Below are the code and all the weights of a small trained network. Each question names an input and a class and asks about switching units off, where a switched-off unit gives its printed mean instead of its output.

import numpy as np


def w(rows, s, z=0):
    codes = np.array(rows[::2]) - 128.0
    scale = np.full(codes.shape[1], s)
    scale[-1] = z or s
    return codes * scale


def f(y):
    return y / 2 * (1 + np.tanh(0.7978845608 * (y + 0.044715 * y**3)))


def log_softmax(a):
    a = a - a.max(-1, keepdims=True)
    return a - np.log(np.exp(a).sum(-1, keepdims=True))


def net(x, mask):
    res = np.array(x, float).reshape(1, 7) / 4 @ E
    y = f(res @ A[0][:, :-1].T + A[0][:, -1])
    res = res + np.where(mask, y, B[0][:, -1]) @ B[0][:, :-1]
    return log_softmax(res[-1] @ U[:, :-1].T + U[:, -1])


A, B = {}, {}
E = w([
[129,133,133,130,130,129,126,124,128,127],'x0',
[251,34,155,254,162,97,121,162,129,96],'x1',
[127,133,132,130,126,124,127,131,132,128],'x2',
[111,65,172,106,174,2,62,13,87,234],'x3',
[131,127,128,126,135,130,138,129,124,130],'x4',
[126,130,128,123,134,125,134,130,126,132],'x5',
[175,174,40,112,14,63,223,55,15,125],'x6',
],0.006)
A[0] = w([
[133,129,134,123,134,131,128,129,129,124,138],'N0',
[134,131,147,124,115,125,127,124,124,137,134],'N1',
[133,121,126,137,131,130,117,136,120,138,124],'N2',
[141,131,107,137,129,119,143,135,135,123,119],'N3',
[137,135,136,123,122,128,121,126,122,129,131],'N4',
[138,138,142,115,113,131,122,123,114,137,128],'N5',
[124,123,124,133,126,123,128,131,130,129,124],'N6',
[222,58,163,183,179,86,87,145,132,136,2],'N7',
[97,135,156,111,148,127,101,115,133,141,149],'N8',
[138,124,134,130,120,128,147,130,128,113,118],'N9',
[87,197,127,126,115,240,158,228,156,84,99],'N10',
[125,135,115,133,125,124,123,120,124,132,130],'N11',
[127,127,129,126,131,122,130,125,131,136,120],'N12',
[140,128,144,129,133,150,115,146,135,146,151],'N13',
[137,122,173,143,147,170,97,160,148,123,188],'N14',
[123,158,85,115,90,88,177,83,98,139,165],'N15',
[128,128,117,145,128,118,140,133,128,122,117],'N16',
[135,129,135,130,129,130,136,127,129,130,121],'N17',
[131,128,134,137,126,125,126,129,124,127,122],'N18',
[137,146,119,107,86,93,149,86,108,145,80],'N19',
[223,138,104,160,91,126,184,154,121,94,119],'N20',
[126,132,108,150,132,121,141,134,128,126,122],'N21',
[238,66,153,203,170,86,78,155,138,133,147],'N22',
[160,126,137,124,110,130,156,138,125,107,120],'N23',
[131,128,134,125,124,130,124,130,134,127,130],'N24',
[96,166,116,127,104,171,149,162,135,115,160],'N25',
[92,183,98,107,95,147,149,136,119,138,86],'N26',
[120,123,141,116,128,123,125,127,130,126,139],'N27',
[117,129,138,118,128,120,116,118,132,129,146],'N28',
[164,105,143,137,139,45,109,72,105,156,15],'N29',
[135,145,107,105,71,75,179,66,97,137,68],'N30',
[2,129,148,93,190,90,81,115,143,158,144],'N31',
[114,118,143,117,122,125,117,126,124,135,145],'N32',
[136,132,150,140,142,156,101,154,140,132,166],'N33',
[135,131,124,123,110,122,130,114,128,145,123],'N34',
[124,138,160,109,133,129,112,120,136,135,147],'N35',
[127,122,132,133,126,129,126,128,131,130,128],'N36',
[198,145,105,158,94,133,173,155,116,107,118],'N37',
[146,154,127,108,78,103,139,81,105,154,75],'N38',
[201,131,109,155,99,123,173,150,119,100,119],'N39',
[129,82,142,161,184,189,83,212,160,115,29],'N40',
[136,131,109,135,128,120,142,137,130,118,117],'N41',
],0.0092,0.0081)
B[0] = w([
[126,127,120,130,117,126,124,130,129,125,133],'N0',
[118,123,120,125,129,141,132,133,127,126,132],'N1',
[122,143,126,134,127,128,128,127,138,123,128],'N2',
[138,127,130,126,118,139,121,135,128,130,130],'N3',
[124,122,125,123,135,132,135,134,127,134,130],'N4',
[126,125,127,131,132,117,131,131,131,130,132],'N5',
[133,131,129,125,133,129,133,122,124,126,126],'N6',
[38,116,45,155,161,100,84,103,128,128,187],'N7',
[145,118,100,147,124,139,97,139,124,127,156],'N8',
[140,129,133,127,128,130,123,132,125,134,129],'N9',
[4,121,93,116,143,70,167,93,130,121,251],'N10',
[115,129,130,127,137,132,133,131,126,134,131],'N11',
[124,128,122,131,119,137,123,132,139,118,125],'N12',
[117,129,110,130,116,124,117,117,131,119,147],'N13',
[93,120,97,128,139,114,126,113,115,135,205],'N14',
[86,123,165,111,120,122,188,151,152,122,234],'N15',
[136,130,136,122,135,138,126,125,123,132,127],'N16',
[128,125,127,128,119,130,123,128,127,125,125],'N17',
[125,127,125,120,135,135,134,134,126,136,126],'N18',
[84,123,112,137,140,107,130,117,135,126,166],'N19',
[214,134,153,147,124,171,64,149,126,141,203],'N20',
[134,126,138,128,125,138,123,126,125,128,130],'N21',
[73,149,171,76,105,111,221,125,135,118,254],'N22',
[152,129,138,134,123,135,111,133,127,135,141],'N23',
[130,124,127,126,132,123,135,128,121,134,129],'N24',
[115,119,176,112,122,100,183,125,127,139,197],'N25',
[143,113,172,103,125,117,180,127,124,131,170],'N26',
[133,127,122,133,131,131,121,125,132,120,134],'N27',
[132,121,116,134,136,131,127,133,121,134,139],'N28',
[123,142,164,86,96,147,198,152,145,117,162],'N29',
[44,120,106,129,143,92,139,102,134,112,198],'N30',
[212,131,82,185,141,166,41,141,115,122,207],'N31',
[135,136,119,141,139,130,119,128,135,119,139],'N32',
[103,129,107,130,126,115,126,118,120,131,171],'N33',
[109,135,127,132,135,132,129,128,135,122,133],'N34',
[136,111,110,136,127,132,118,132,120,131,143],'N35',
[126,133,122,124,127,130,130,129,123,128,128],'N36',
[201,131,145,135,126,165,88,145,126,144,186],'N37',
[75,131,99,126,145,123,128,127,128,130,165],'N38',
[197,128,144,136,129,164,82,147,130,139,182],'N39',
[159,151,198,87,87,121,209,130,123,136,192],'N40',
[142,129,135,128,121,134,121,129,128,128,130],'N41',
],0.017,0.0089)
U = w([
[42,76,21,160,205,67,113,51,124,126,248],'0',
[120,181,243,53,38,132,205,161,161,122,40],'1',
[254,127,113,206,138,233,32,181,92,171,95],'2',
],0.0056,0.0012)

Each question gives the input, the list of numbers given to net, and the class t.
The units are the neurons (one row each of A and B). Each row of codes is followed by its name. A weight is (code - 128) times the scale printed after its matrix; where a second scale follows, it is the last column's (A, B and U).
mask holds one flag per neuron, in row order. A switched-off neuron (its flag False) gives its mean, the last column of its row in B, instead of its output. The means were averaged over made-up inputs and are rounded, as every weight is.
A unit's drop is (log p(t) with every unit on - log p(t) with that unit switched off) / (log p(t) with every unit on - log p(t) with every unit switched off).
The circuit of an input: a set's keep is (log p(t) with only the set's units on - log p(t) with every unit switched off) / (log p(t) with every unit on - log p(t) with every unit switched off). Starting from the 12 units with the biggest drops (on a tie, the unit counted first), units are removed one at a time, each time the one whose removal leaves the highest keep (on an exact tie, the one counted first), for as long as the keep stays at least 0.8.
circuit, biggest first: the units of the circuit, biggest drop first
most important unit: the unit with the biggest drop
top k neurons: the k neurons with the biggest drops, biggest first
drop of u: that unit's drop, to one decimal
input [8,4,-1,5,3,0,5], class 1: most important unit -> N29
input [-7,-1,8,8,-4,-5,-1], class 2: circuit, biggest first -> (N31, N10)
input [0,8,7,2,-7,1,5], class 1: top 3 neurons -> (N22, N31, N29)
input [-6,1,3,-7,4,-2,8], class 2: top 4 neurons -> (N20, N22, N37, N39)
input [-5,0,-5,-7,-4,-7,-8], class 0: top 3 neurons -> (N10, N14, N22)
input [-8,6,-7,0,-2,7,3], class 2: top 2 neurons -> (N10, N20)
input [-3,-4,6,-2,6,-2,0], class 0: top 2 neurons -> (N22, N40)
input [-3,8,-2,4,2,6,2], class 1: top 2 neurons -> (N22, N29)
input [-8,-1,4,2,7,-6,-1], class 2: circuit, biggest first -> (N10, N22)
input [8,-3,-2,-8,7,4,-1], class 0: top 2 neurons -> (N10, N22)
input [2,8,1,6,8,0,4], class 1: top 2 neurons -> (N22, N29)
input [-3,2,6,5,4,7,2], class 1: top 3 neurons -> (N10, N29, N7)
input [3,1,-4,-6,0,-7,4], class 2: top 2 neurons -> (N22, N20)
input [-5,-2,4,-7,-8,-5,-1], class 0: circuit, biggest first -> (N10)
input [7,-1,7,1,-5,2,-7], class 2: top 2 neurons -> (N31, N10)
input [-8,-4,6,-5,4,7,0], class 0: top 3 neurons -> (N10, N40, N22)
input [2,-8,1,-8,1,-2,-6], class 0: drop of N10 -> 1.3
input [8,3,5,-1,-7,4,7], class 2: drop of N22 -> 0.1
input [-6,-4,4,-4,-5,8,-8], class 0: drop of N10 -> 0.2
input [2,5,-5,6,7,8,4], class 1: circuit, biggest first -> (N29)
